Here is a tiny trained network, its code and every weight. The questions are about switching its units off for an input and a class, where a switched-off unit gives its printed mean instead of its output.

import numpy as np


def w(rows, s, z=0):
    codes = np.array(rows[::2]) - 128.0
    scale = np.full(codes.shape[1], s)
    scale[-1] = z or s
    return codes * scale


def norm(h):
    return h / np.sqrt((h * h).mean(-1, keepdims=True) + 1e-5)


def f(y):
    return np.maximum(y, 0)


def log_softmax(a):
    a = a - a.max(-1, keepdims=True)
    return a - np.log(np.exp(a).sum(-1, keepdims=True))


def net(x, mask):
    res = np.array(x, float).reshape(1, 5) / 4 @ E
    u = 0
    for l in range(4):
        y = f(norm(res) @ A[l][:, :-1].T + A[l][:, -1])
        res = res + np.where(mask[u : u + 9], y, B[l][:, -1]) @ B[l][:, :-1]
        u += 9
    return log_softmax(norm(res)[-1] @ U[:, :-1].T + U[:, -1])


A, B = {}, {}
E = w([
[218,175,47,96,253],'x0',
[67,131,235,182,241],'x1',
[128,129,128,127,126],'x2',
[85,92,148,30,153],'x3',
[234,179,230,95,107],'x4',
],0.0061)
A[0] = w([
[177,152,138,227,107,5],'0.n0',
[41,63,97,164,112,72],'0.n1',
[145,170,89,222,74,73],'0.n2',
[119,89,152,38,176,130],'0.n3',
[77,119,206,169,188,61],'0.n4',
[85,93,144,4,102,95],'0.n5',
[85,70,189,149,43,1],'0.n6',
[157,70,107,95,55,101],'0.n7',
[152,171,241,85,54,54],'0.n8',
],0.014,0.0056)
B[0] = w([
[102,128,168,213,153,172],'0.n0',
[157,65,74,121,157,255],'0.n1',
[75,112,163,207,125,212],'0.n2',
[123,154,126,216,142,232],'0.n3',
[100,116,186,108,31,246],'0.n4',
[99,128,159,249,106,239],'0.n5',
[62,242,42,102,206,237],'0.n6',
[93,126,208,94,82,222],'0.n7',
[184,66,89,121,204,246],'0.n8',
],0.014,0.0061)
A[1] = w([
[150,167,72,137,30,31],'1.n0',
[155,236,109,133,144,96],'1.n1',
[191,101,100,95,114,53],'1.n2',
[122,244,85,108,181,51],'1.n3',
[75,130,179,92,149,4],'1.n4',
[151,98,112,127,134,2],'1.n5',
[127,152,156,192,145,118],'1.n6',
[141,84,175,127,79,4],'1.n7',
[133,134,171,82,25,136],'1.n8',
],0.011,0.0024)
B[1] = w([
[90,128,255,130,88,144],'1.n0',
[31,168,121,122,200,168],'1.n1',
[84,111,125,201,163,140],'1.n2',
[100,221,69,42,70,179],'1.n3',
[133,131,128,98,37,151],'1.n4',
[78,118,127,121,213,133],'1.n5',
[62,176,104,125,138,254],'1.n6',
[96,144,105,81,131,156],'1.n7',
[81,118,195,80,87,160],'1.n8',
],0.0076,0.0062)
A[2] = w([
[201,127,111,99,108,55],'2.n0',
[81,36,37,149,59,113],'2.n1',
[102,163,155,13,220,3],'2.n2',
[247,155,215,121,253,126],'2.n3',
[2,240,121,166,90,207],'2.n4',
[146,11,72,54,167,69],'2.n5',
[145,126,214,99,76,120],'2.n6',
[57,230,91,75,142,102],'2.n7',
[224,8,93,211,69,51],'2.n8',
],0.0063,0.0033)
B[2] = w([
[99,111,102,112,169,129],'2.n0',
[180,116,171,132,222,169],'2.n1',
[138,146,100,138,126,138],'2.n2',
[166,1,75,126,117,150],'2.n3',
[128,155,153,30,171,249],'2.n4',
[156,75,149,194,122,138],'2.n5',
[84,99,112,94,85,143],'2.n6',
[98,178,113,85,164,167],'2.n7',
[59,120,123,111,181,140],'2.n8',
],0.0077,0.011)
A[3] = w([
[37,107,166,91,127,254],'3.n0',
[157,140,117,138,127,52],'3.n1',
[141,140,101,90,172,125],'3.n2',
[204,84,118,130,137,182],'3.n3',
[165,158,77,142,100,94],'3.n4',
[146,81,46,127,96,71],'3.n5',
[160,1,65,129,207,43],'3.n6',
[140,147,99,144,161,95],'3.n7',
[188,145,186,132,188,194],'3.n8',
],0.0098,0.0047)
B[3] = w([
[247,134,126,96,92,254],'3.n0',
[129,142,103,134,150,128],'3.n1',
[131,128,122,108,112,156],'3.n2',
[140,90,86,131,108,145],'3.n3',
[111,124,155,123,127,129],'3.n4',
[160,120,113,113,141,135],'3.n5',
[189,86,118,134,134,178],'3.n6',
[113,108,131,120,109,146],'3.n7',
[132,116,52,133,103,161],'3.n8',
],0.012,0.011)
U = w([
[100,186,88,68,170,250],'0',
[180,34,84,149,173,63],'1',
[149,121,203,92,75,186],'2',
[74,152,170,253,145,22],'3',
],0.019,0.0018)

Each question gives the input, the list of numbers given to net, and the class t.
The units are the neurons (one row each of A and B). Each row of codes is followed by its name. A weight is (code - 128) times the scale printed after its matrix; where a second scale follows, it is the last column's (A, B and U).
mask holds one flag per neuron, layer by layer. A switched-off neuron (its flag False) gives its mean, the last column of its row in B, instead of its output. The means were averaged over made-up inputs and are rounded, as every weight is.
A unit's drop is (log p(t) with every unit on - log p(t) with that unit switched off) / (log p(t) with every unit on - log p(t) with every unit switched off).
The circuit of an input: a set's keep is (log p(t) with only the set's units on - log p(t) with every unit switched off) / (log p(t) with every unit on - log p(t) with every unit switched off). Starting from the 12 units with the biggest drops (on a tie, the unit counted first), units are removed one at a time, each time the one whose removal leaves the highest keep (on an exact tie, the one counted first), for as long as the keep stays at least 0.8.
units of the circuit, in order: the units of the circuit, biggest drop first
top k neurons: the k neurons with the biggest drops, biggest first
top k neurons in layer l: the k neurons of layer l with the biggest drops, biggest first
input [6,2,-3,-5,0], class 0: top 4 neurons : [0.n8; 0.n1; 0.n5; 0.n3]
input [3,4,-4,-5,6], class 1: top 3 neurons : [0.n6; 0.n5; 2.n3]
input [2,-5,-8,6,6], class 1: top 4 neurons : [0.n8; 0.n4; 0.n6; 0.n2]
input [0,-5,6,-6,-3], class 3: units of the circuit, in order : [0.n2]
input [-3,6,6,5,-7], class 1: top 2 neurons in layer 0 : [0.n1; 0.n7]
input [-1,-4,8,3,4], class 1: top 3 neurons : [0.n8; 0.n4; 0.n2]
input [-4,6,-4,-2,5], class 2: top 2 neurons : [0.n4; 0.n1]
input [-3,3,-5,1,-4], class 1: top 3 neurons : [0.n1; 0.n7; 1.n6]
input [1,-6,4,8,-5], class 3: top 3 neurons : [0.n5; 0.n3; 0.n4]
input [4,6,6,-4,-5], class 2: top 2 neurons : [0.n8; 0.n4]
input [1,3,-3,7,5], class 3: top 3 neurons in layer 0 : [0.n3; 0.n5; 0.n1]
input [3,7,7,8,-7], class 3: top 2 neurons in layer 0 : [0.n3; 0.n8]
input [0,-8,-4,-8,2], class 2: top 2 neurons : [0.n7; 0.n5]
input [-5,6,-4,-2,-7], class 1: units of the circuit, in order : [0.n1]
input [-4,-1,8,-4,1], class 0: top 2 neurons : [0.n6; 0.n5]
input [-8,2,8,5,-8], class 0: top 3 neurons : [0.n6; 0.n8; 2.n3]
input [5,-4,2,-6,2], class 3: top 3 neurons : [0.n2; 0.n6; 0.n0]
input [1,-4,-7,-3,3], class 2: top 3 neurons in layer 0 : [0.n6; 0.n1; 0.n7]
input [-2,-1,-5,2,2], class 0: top 4 neurons : [0.n6; 0.n1; 0.n2; 1.n3]
input [1,5,5,6,5], class 3: top 2 neurons in layer 3 : [3.n6; 3.n0]
input [-4,5,4,0,-1], class 2: units of the circuit, in order : [0.n4]
input [0,-7,7,7,2], class 2: top 4 neurons in layer 0 : [0.n7; 0.n2; 0.n6; 0.n0]
input [-6,5,7,3,-6], class 0: top 2 neurons in layer 0 : [0.n6; 0.n8]
input [-5,0,-1,5,5], class 0: top 2 neurons in layer 0 : [0.n6; 0.n1]
input [1,7,5,8,7], class 3: top 2 neurons in layer 3 : [3.n6; 3.n0]
input [-3,-3,-7,-8,8], class 1: top 4 neurons in layer 0 : [0.n8; 0.n5; 0.n3; 0.n4]
